Each row is shifted at random along 6 fixed directions that mean nothing.
Known rows, with every way that one mark hangs from another
Q_209[Q_27[Q_868[Q_228] Q_874[Q_698]] Q_473 Q_500 Q_940]: [  66  240   49  -40    7 -104 -229   53  233   71  -31   20  -13   63
   42  -31  235  227   36  153  -28   77 -162 -136   21  238  243  137
  -87  172   34   81   81 -203   42  -28 -194  -62  165 -148  -23  -68
  135  111   45  -57 -197 -232 -102 -172]
Q_473[Q_518 Q_698[Q_27 Q_868[Q_24]]]: [ 176   73  -22 -123 -136  -26   69  -12 -144   66  -54  -51  126   16
  -95  -34   16   75 -106   97  -86   19  -91   96   40   91   59   81
   32  -35  -79   28 -106   82   24 -165   55   44   17 -172   84    1
   -7   22   19  108 -149  -49 -152  -32]
Q_24[Q_27 Q_500[Q_209[Q_473[Q_518[Q_874]]]]]: [  30  -33 -137    9  188  -37  -20   98   92   43  -47  152  -36  -92
  -66   51  -29  -97  -10  182  -62   96   48  -13  -85  -75  114  -87
 -178  170  -10  112  102 -213   60    7  -84  163   47  304   57 -112
  -97   17   65  213  105  -55  -20   99]
Q_228[Q_698 Q_874[Q_382 Q_868[Q_24[Q_27 Q_209[Q_473]]]]]: [  24 -102  -72   41   83  159   51   75  103  116  -16  194   15   56
   45   19  -20  -65  -54   75   69   56  -98  -25   -2  215  164  -43
  -78  130   23  137   18  -13   23  -69 -208   47  -43   91  -24 -239
  -10 -107  -51  133   50  -61  -92   32]
Q_518[Q_874[Q_382[Q_940] Q_698 Q_868[Q_27 Q_228]]]: [ 120 -222  -33   40   80  -31  -87  203  253  146  -76  105   36   -1
   89   -8  -23  -69  -25  192    0  167  109  -85 -126   93  296   -9
   96  182 -174   74 -119  -16 -122  108 -157   31   77   86   66  -57
  -24  -87  -11  139   89 -236  -58  104]
Q_500[Q_209[Q_27 Q_473[Q_228 Q_698]]]: [-163  184   34   39    1  -30  -59   -7 -136 -136   65   -2   16   48
  -47  183  131   11  -74  -38   59  -51 -184   12   61   10   79  108
  116 -116  127   75   73   52  -12  -58  116 -102  -38  -15 -121  -55
    1  -17  -13   -2 -107   24  -49 -149]
Q_698[Q_868[Q_27 Q_228[Q_518[Q_874[Q_382[Q_209]]]]]]: [ 115 -178  -31   48  -42    6 -179  161   52   62   19  116  -40  -86
   52   88  -50  -26    4  300  -94  210  171  -55   23  -30  222   12
 -117  105  -36  150 -103    7 -173   16  -64  127  105  120  -30 -223
   17 -118  -29   56  241 -257 -103  224]
Q_209[Q_473[Q_228 Q_518[Q_874[Q_382]] Q_698[Q_868]]]: [  14  140   10 -179  -70  -63   86    2  -34   47 -115   53  219   70
  -76   42   36  -35 -210  -25   32   15 -141  100  -37  111   20  -10
   32   51   -5   70    7   11  109  -49  -88  -66  -83  -41   63   56
  -49  -21  -14  261 -135   25 -137 -137]
Q_473[Q_698[Q_27[Q_874[Q_382]]]]: [  61  141   36  -54  -74   39  187  -79  -84   33 -118 -103  114   99
  -97  -47   58  -39  -25 -223  139  -99 -235   63  120  260  -94   52
  134   11   32  -23    8  102   93  -84  -96  -44 -105 -226   -9   71
  -31  -20   -5   39 -260   96  -74 -200]
Q_209[Q_27 Q_473[Q_698[Q_868]] Q_500 Q_940]: [ 186  248    3 -118    8   16 -303   60   61   69 -143  143  -46 -123
   23  -12  -22  123   -9  306 -273  299   26  117  -75   73  224  118
 -217  287  144  263  -12 -197  -38 -111 -218  122   99  128 -117  -20
    5   -4  -53   92   78 -114 -139   34]
Q_518[Q_874[Q_382[Q_940] Q_698[Q_27]]]: [ -21 -230   48   43   53   12  -92  122  211   47  -20    1  -10   47
   95  -15    5  -88  -13   96   11  -18   18 -169 -152   95  247  -10
  244   36 -180  -63  -63    0  -81  144   -4  -25   -6  -68   51  -23
  -50 -147  130  124   26 -114   45   22]
Q_209[Q_27[Q_868[Q_228] Q_874] Q_473 Q_500 Q_940]: [-105  461   33   38  -45  -38 -173  -31  -28  -40  -37   21  -67   68
   96  114  235  154   32  -34  -11   89 -225  -71   71  147   46  181
 -194   88  188   97   51 -103  -64  -94 -127 -170   33  -73 -153 -123
  154    2  -82 -195   -9 -133  -77 -216]
Q_24[Q_27[Q_874[Q_382[Q_940] Q_698]] Q_209[Q_473[Q_228]]]: [  57  -15   46   70   95   31  -10  119   57   31   54   40  -32   95
   -2  -24  183   13   17 -100   40 -120 -151  -91    3  208  137   12
  181  -24  -99  -65   57   -6  -79  -32 -115 -137    4  -63   39  -99
  -10    3  134  166  -88    3 -110 -124]
Q_868[Q_24[Q_209[Q_473] Q_500] Q_228[Q_518 Q_874] Q_382]: [ 243  251  -28  240   -5  319  119  127   46  161  -54  -63   36   30
  109   30  256   40   28 -169  189  -90 -115   89  579  280  127  154
   39  241  217  172  138   78  -30 -137 -266  199 -119 -102 -190 -203
  -62   75 -128 -121 -251  252 -126  -53]
Q_698[Q_868[Q_24[Q_209]]]: [ -50  -65  -42   36  -32   42 -149   46 -111  -86   66   21 -103  -13
   59   33   50   20  -44    2 -146   34   38 -114 -142  -35   18   18
   19 -192 -156  -32  -72   63 -154  -79  132 -209   48   34   70 -180
   61 -113  104  -13  260 -137   -9   98]
Q_473[Q_518[Q_874[Q_868[Q_24 Q_382]]] Q_698]: [-127 -211  -95   49   23  104  -56  -42   74  -48  -24   46  110  -74
   45   60  -87 -178 -188   53  -49   31  -21  -59 -200   32  190  -13
  180   47 -130    2  -27   14   22   71   23  -48  -23  -11  111   -3
 -120 -127  149  136    0  -60   25   34]
Q_500[Q_209[Q_473[Q_518]]]: [  81  -36  -44  -50   23  -60 -118   24    1  -35   84  -30  -39  -36
 -100    6  102   91 -143   77  -85  -39    7  -45  -39  -27  139   -1
   72  -91  -65  -43   53  -51  -10   44   67  -48  105  -11   45  -25
   32   33  120   76 -124  -71  -39    4]
Q_228[Q_698[Q_27[Q_874]] Q_868[Q_24[Q_209[Q_500]] Q_382]]: [   5  -74  -64   28   41   97  -98   37   93   21  -18   67  -15   39
   32   17   -4  -41  -54   31   99   29 -109 -170   75  255  165    8
  -44   59  -25   94   43    2   69  -54 -192   55    7  -56    2 -210
  -60 -133   83  -14  -27 -154    4  -21]
Q_27[Q_874[Q_382 Q_868[Q_24[Q_209]]]]: [  -1 -107  -96   -4   55   39   40    8   86   44 -158  116  -24   25
   -1  -40  -20 -108  -69  -34   57  101  -76  -29  -61  178    7  -32
  -75  118  -62   29    2  -13   24  -30 -191  -24   78   73   69  -55
   16 -133  -57   65   94 -146  -16  -34]
Q_500[Q_209[Q_27 Q_473[Q_518]]]: [   6  119  -45  -15   66  -32  -13  -20   21    4  -60   29   16   30
  -86   34   39   27  -66  102   25   20 -111  -13   43   10   85    1
  -13   76   44   91  124  -63   56   -2  -19   26   18   25  -34  -24
   21   34  -16   37 -208  -88  -26  -93]
Q_382[Q_209[Q_473] Q_874[Q_868] Q_940]: [  32  361   48  -71   14  -16  131   31  142   88 -191  -47  161  128
  -40  140  -30  -63  -84 -116  100   86 -145  121  246  206 -115   96
 -128  311  157  145  170   23  -83 -181 -435  107 -155   60  -75   96
   -6  -32 -364   91 -198 -157 -120 -172]
Q_24[Q_27[Q_868[Q_228[Q_874] Q_382]] Q_209[Q_940] Q_500]: [  84   69  -54  193  105   67  -60  166  -77   33  196   91 -129   33
   32  123  173  114  148    6  -11  -28  -67  -67  183   97  134    4
 -118  -61   -4   24   15 -107 -145 -160  -70    4   61   34  -39 -303
  -18   19   78  -29   47  -31  -98   -1]
Q_228[Q_518 Q_874[Q_868]]: [  -8 -152    1   41   59  213   -6  -52    7   13   76  -55   11   38
  -10  -43   63  -85 -164  -47  -56  -50  -15 -191 -105  157    8 -128
  116  -39  -63  -56   72   65   -7   90  -83 -239 -131  -48   76 -146
  -34  -77  205   62  -86  -45  -76   87]
Q_874[Q_382[Q_209 Q_940] Q_868[Q_24 Q_228[Q_518]]]: [ -42  -60 -225    1  131  104 -127   84  193    2 -179  132   36  -65
    1  112 -162 -231 -143   85  -70  236  154 -105  -98  137  -48  -48
  -29  293 -187   93   77   38 -132    9 -310 -147  -32  236  119 -101
  -66 -135  -94   73  164 -356  -53  160]
Q_24[Q_27[Q_868] Q_500[Q_209[Q_473]]]: [ 191   84  -75   18  229   59  -18   72   39   89  -53  -28  -69  -26
 -161  -86  106  -12    7  -72  -11   -4  -24    8  111  145  -68  -57
  -76  127  -42   21  116 -136   83  -44 -159   28   12  114   74  -20
  -73  118  140  151 -123   60  -86  -41]
Q_868[Q_24 Q_27 Q_228 Q_382[Q_209[Q_500 Q_940] Q_874]]: [  18  166 -198  147  -69   32 -213  101  226  -61  -85   18   51  -87
   84  191   14  -27   76   70  120   95    1  -26  224   82  131  210
  -24  278  -57  192   83   36 -132  -65 -249  -12   71   10  -89 -100
  -41   30 -205 -203  -79 -346   50   59]
Q_209[Q_27[Q_874[Q_382 Q_698 Q_868]] Q_473 Q_500 Q_940]: [ -99  109  -22 -192  -44 -284 -214   97  214   10   -4  304  -30   56
   19  157   45  202   15  443 -177  276  -86  -88 -338    1  352   72
 -323  100   40  174   20 -323  -74  -65 -128    0  291  130  -39 -174
  169  -89 -136   26  170 -473 -120    8]
Q_874[Q_382[Q_940] Q_698 Q_868[Q_24]]: [ -11 -111    5   43   23  -25  -11  173  189   81  -18  101   45  111
   71  113   15   18  -26  138   -4   91  -26    7  -96   87  247   98
  112   43  -94   45 -121    8 -162  -80  -43   52  108   -4   27  -64
   55 -122 -150   12   86 -211 -113   18]
Q_209[Q_473[Q_228 Q_518 Q_698] Q_500 Q_940]: [   4  123  -61 -109   -9  -45 -267   58   58  -11 -112  256   57 -225
   51  169  -89   -2 -118  389 -179  308   63  208  -65  -57  304  135
 -248  342  256  260  -52 -191   55 -120 -165  305  113  207  -83    8
  -71  -37 -135  136  182  -49 -105   47]
Q_874[Q_382[Q_209[Q_500]] Q_868[Q_228]]: [-133   40  -80   55   24   63  -99   86  -38  -14  -16  228  -66  -68
  107  267  -71 -183  -58   83  -68  270   41   57  -86  -21    2   90
 -150  117   86  150 -104   40 -273 -135 -109  -28   16  221 -154 -121
    5 -265 -253  -59  425 -193  -74   78]
Q_868[Q_24 Q_27 Q_228[Q_698]]: [ 151  242 -109  315  -73  273  -77   70 -208   46  -83  -48  -86 -143
  195   38  124  -12   59 -121   82  127   38  158  364   86   44  298
   10  166  190  182 -208  272 -226 -106  -50   23 -108  -20 -231 -167
   17   42 -176 -275  153  164  -73   25]
Q_382[Q_209[Q_27 Q_940] Q_874]: [ -78  141   22   67  -39  -16 -113   26   90  -31   26   18  -21   41
   40  155  -23   42   47  161    8   67 -111  -11  139   57   97  114
  -94  116   89  116   98  -30 -139  -90 -149   82   13  -34 -132  -42
    5  -30 -164  -29 -104 -248    6  -78]
Q_27[Q_868[Q_228[Q_518 Q_698] Q_382[Q_874 Q_940]]]: [  26  162  -20  -24  -56  -65  -19   28   -3   25  -27    8  120   64
  -84  160   56  108  -47  -12   66  114  -78    8  293  216  -27   59
 -212   19  122   42   22   14  -47  -78 -253   58  -46  -58    2 -143
   67   -4 -137  -62 -139 -200 -118  -82]
Q_473[Q_228[Q_868] Q_518[Q_874[Q_382[Q_209]]]]: [ 114  -93  -13 -100   -4  -82  -41  136  -39  112   30  135   52   13
  -19   41  -20  -14 -226  241    1  115   14   88   73   42  184   -5
 -104   53  -13   72 -102   24  -22   13  -88  146   46   43  -11   23
 -130  -53  -30  284    2  -66 -132  -10]
Q_209[Q_27[Q_868[Q_24] Q_874] Q_473 Q_500 Q_940]: [ -11   86  -15   49   16   24 -485   48  126  -50   -8   97 -247 -150
  143   14  116  142    7  299 -238  223   18  -86  -73   68  334  212
 -226  193  111  110  -28 -200 -102   18  -77   45  242   65 -113 -112
   86  -48   62  -74  220 -194  -23   21]
Q_24[Q_209[Q_27 Q_473[Q_518 Q_698[Q_868]] Q_940]]: [ 261   94  -70  -84   -4   55 -262   60 -197   41   -1  120 -152 -140
  -34  -74   21  182  -89  233 -372  257   85   64 -101   51  181   52
 -143   30  -10   87  -80  -71 -218 -102  -87  -77   87   64  -16 -120
   32   -1  105  149  102  -91 -172   62]
Q_24[Q_27 Q_500[Q_209[Q_473[Q_228 Q_698] Q_940]]]: [ 171  149  -61    3  123  -52  -38  147   -2   38   47   41   -2  -22
 -123   52  121   83   17   73  -32  -23  -32   89  103   40  122    3
  -36   60   12  103   87 -151   58 -112  -90  100   77  128    9  -67
  -98  145   52  170 -117   49 -131  -14]
Q_209[Q_473[Q_228[Q_868[Q_24]] Q_518] Q_500 Q_940]: [ 139  199  -71  -38   48  109 -309   60   40   23  -68   36  -29 -113
   71  -21   91   34 -211  110 -160  121   39   31  -39   86  147   86
  -18  215    4  114  -15  -51    1  -25 -179  -86   27   33   -4   37
  -86   35   78   74   -7  -12  -86   -9]
Q_228[Q_518 Q_874[Q_382[Q_209 Q_940] Q_698 Q_868[Q_27]]]: [  28   17  -13  -12 -113   13  -45  103 -215  -10  228   35  -55   94
  -43  178  164  150 -141   69 -179  105    0  -51 -107   79  124  108
  -30 -238    4  -60 -136  125 -450  -62   -1 -320  -49  -51  -92 -294
  105 -139  -30  -13  134 -245 -306  130]
Q_874[Q_382[Q_940] Q_698 Q_868[Q_24[Q_27]]]: [  47    7   15  134   59   94   27  165   51   92  -15   38   -3  134
   80   70   88  -10   -4  -28  -15   36  -70   41  -50  134  137  124
  190   -1 -100   12 -148   98 -249 -105  -47  -93    2  -33  -19  -70
   32  -98 -114   -6   76  -83 -151  -30]
Q_382[Q_874[Q_868[Q_27]] Q_940]: [  30  145  100  107  -40  -39  110   60   99   60   -4  -87  113  133
   33  146   40   39   43  -35  117  -38 -162   41  204   77   84   83
   22   75   64   76    3   53 -107 -109 -149  162  -27  -63  -46   15
   23  -30 -221  -46 -199 -150  -65  -84]

Rows
[   1   -5   89  129  -12   81  -35  115   81   53  -62  -68   42  103
  157   22  107  -30  -28  -72   69  -20  -47  -33   51  103  181  113
  197    5  -20   14  -97   79 -115   10  -16  -26  -75  -88  -54  -54
  -10 -116  -11    6   36   11  -20  -63] => Q_518[Q_874[Q_698[Q_868[Q_24 Q_382[Q_940]]]]]
[   4  -65   84   24   13   37  -33   97  -63   69   85   79   65   33
   35   83   43    8 -154  159   70   64  -12    7  185   98  202  -16
  -80   -4  170  124  -39   50   59   10  -93  200  -62   14  -65 -158
  -86  -49   15  141    6   64 -126    4] => Q_473[Q_228[Q_518[Q_874] Q_698 Q_868]]
[ -52 -118   26   71   39   24  -53   67  153   51  -45   57   77   31
   28   94   26  -42   -1   93  123  101  -11  -71  168  151  157   26
  -45  121   84   59   14  -26   43   38 -135  145   16  -54    1 -122
   23  -57  -30  -37  -42 -109  -33  -40] => Q_27[Q_868[Q_228[Q_518[Q_874[Q_698]]] Q_382]]
[-154  -87  -53   48   12   50  -10  -43  -27  -26  -25   31   40  -17
   76   29    7 -115 -137    8  -38   42  -23  -94 -227  -27   61   -7
  104  -29  -69  -64  -73   34  -72   80   77 -176 -106  -33   65  -43
  -15  -97  124   53   85  -42   25  -18] => Q_473[Q_518[Q_874[Q_698]]]
[ -72   69  -77  127   41   79  -96  114   61  -36   21   18   35   58
  118  144  154  -29  -51 -130  -15   43  -41 -141 -101  132   90  120
  227  -59 -171   -5  -38  105 -245 -111  -57 -338  -24  -36   39 -156
   34  -95  -14 -143   83 -207  -62  -11] => Q_874[Q_698 Q_868[Q_24[Q_209[Q_500]] Q_228 Q_382[Q_940]]]
[ -27  191  -79  111   77  138  -48   41  -61  -27  -63   88 -109  -73
   87   25   72  -37   49  -54  -53   50  -42   47   35    5    6  118
  -76   97   43   83   62    4  -94 -124  -56  -28  -30  130  -79 -124
    8    1  -62  -31  182   77  -14   21] => Q_868[Q_24[Q_27 Q_209[Q_473 Q_500]]]
[-205  294    5  -25  -35    4  173 -125    3   -9 -121   76  190   97
  -22  143  -44  -44  -17   18   93   17 -271   55   10   42   18   54
  -44  168  183  164  144  -48  103  -94  -47   49 -138  -54  -71   -8
   20   14 -131    6 -226    3  -62 -193] => Q_209[Q_27 Q_473[Q_518 Q_698]]
[ 133  155   58   60   44  -43 -172   59  214  124  -49   -7   -7   59
   58  -77  204  190   87  154   50   55 -172  -89  152  266  235  124
  -36  191   33   77   18 -150   68  -52 -194   66  157 -194  -40  -34
   71  109   36  -82 -254 -180  -79 -180] => Q_209[Q_27[Q_868[Q_228] Q_874[Q_698]] Q_500 Q_940]
[  68   18    2  -42   -7   37  123   40   57  104  -77   99   90   80
  -49   60  -41   15  -52  128   55   70  -51   58  164  141   75  -46
 -186  153  178   87   58  -36   24   -8 -239  201  -88   54  -60 -137
   -4  -64 -146   92  -96  -60 -143   52] => Q_228[Q_518 Q_874[Q_382[Q_940]]]
[-249 -187  -29  -45  -24 -150  -55   27  140  -93   54   93  103   92
   -8  137  -43  -32   29  138    3   43  -28 -244 -380  -66  107  -59
   69 -125 -192    2  -25  -52  -25   -6  126 -227   47   -5  170 -186
   99  -90   99  -17  125 -383   -2   76] => Q_874[Q_698[Q_868[Q_27]]]
[-113 -109   46   25   19  -38 -323  138  300  -27  -35  219   42  -65
  130  170 -127   -8   49  531  -57  173   16  -26  -37  -16  512   84
  -56  314  109  320   39 -187  132  -39  -47  358  203  135  -42 -106
  -48  -43  -55  126   75 -208  -14   51] => Q_209[Q_27 Q_473[Q_228 Q_698[Q_868[Q_24]]] Q_940]
[ -89 -256  -39 -170  -21 -223  -18  123  119   67  -93  276  155   11
   -6  123 -128 -106 -111  456   23  200   15  -17 -195  -57  267  -63
 -125  108  -78  118 -118  -78   98   -1   14  186  106  115  117  -62
  -59 -139  -60  278  149 -287  -39   45] => Q_473[Q_228 Q_518[Q_874[Q_382 Q_698[Q_27 Q_868]]]]
[-177  199   -1  -68  -17  -70   72   48  148   10  -91   90  136  137
    1  242  -10  -71   -8   51   86   41 -177  -30  -68   93   64  114
   48  159   26   59   59  -31 -131 -149 -117  -18  -90  -73  -67  -46
   31 -153 -198  -12  -49 -230  -92 -121] => Q_874[Q_382[Q_209[Q_473[Q_518] Q_500] Q_940] Q_698[Q_27]]
[  77 -117   53  153   56  265 -122  106 -125   61   27  -27 -157  -17
  125  -56  104  -29 -141   51 -100  116   52  -96   73  151  206   79
   59  -31   60   24  -81  154 -187   28  -50   13  -98  -58  -61 -223
  -21 -130  131   27  155   76  -97   81] => Q_228[Q_518[Q_874[Q_698[Q_27]]] Q_868[Q_24[Q_209]]]
[ 210  -75   79   28  -59 -122  -28  200   82   86  335    6  -95   26
  -55   46  227  246   90  161 -105 -166  -75   26  112   48  353  111
   -7 -131  -37  -40    0 -183 -131  -70   62  243  275  -85  -57 -110
  -18   87  120  170  -70   24 -201   40] => Q_24[Q_27[Q_874[Q_382[Q_209[Q_473[Q_698]]]]] Q_500]
[ -96   -4  -56   59  -18  -45 -137   31  318 -107  148  -57  158   17
  -33  221   -1   10   31   54   72 -184  -79 -173   -5   10  283   57
  261  111 -180   15  197 -107  -65   33  -47  -28   63 -132    9  -27
  -95   -3  100  -30 -332 -265  -11   29] => Q_868[Q_27 Q_382[Q_209[Q_473[Q_518 Q_698] Q_500] Q_940]]
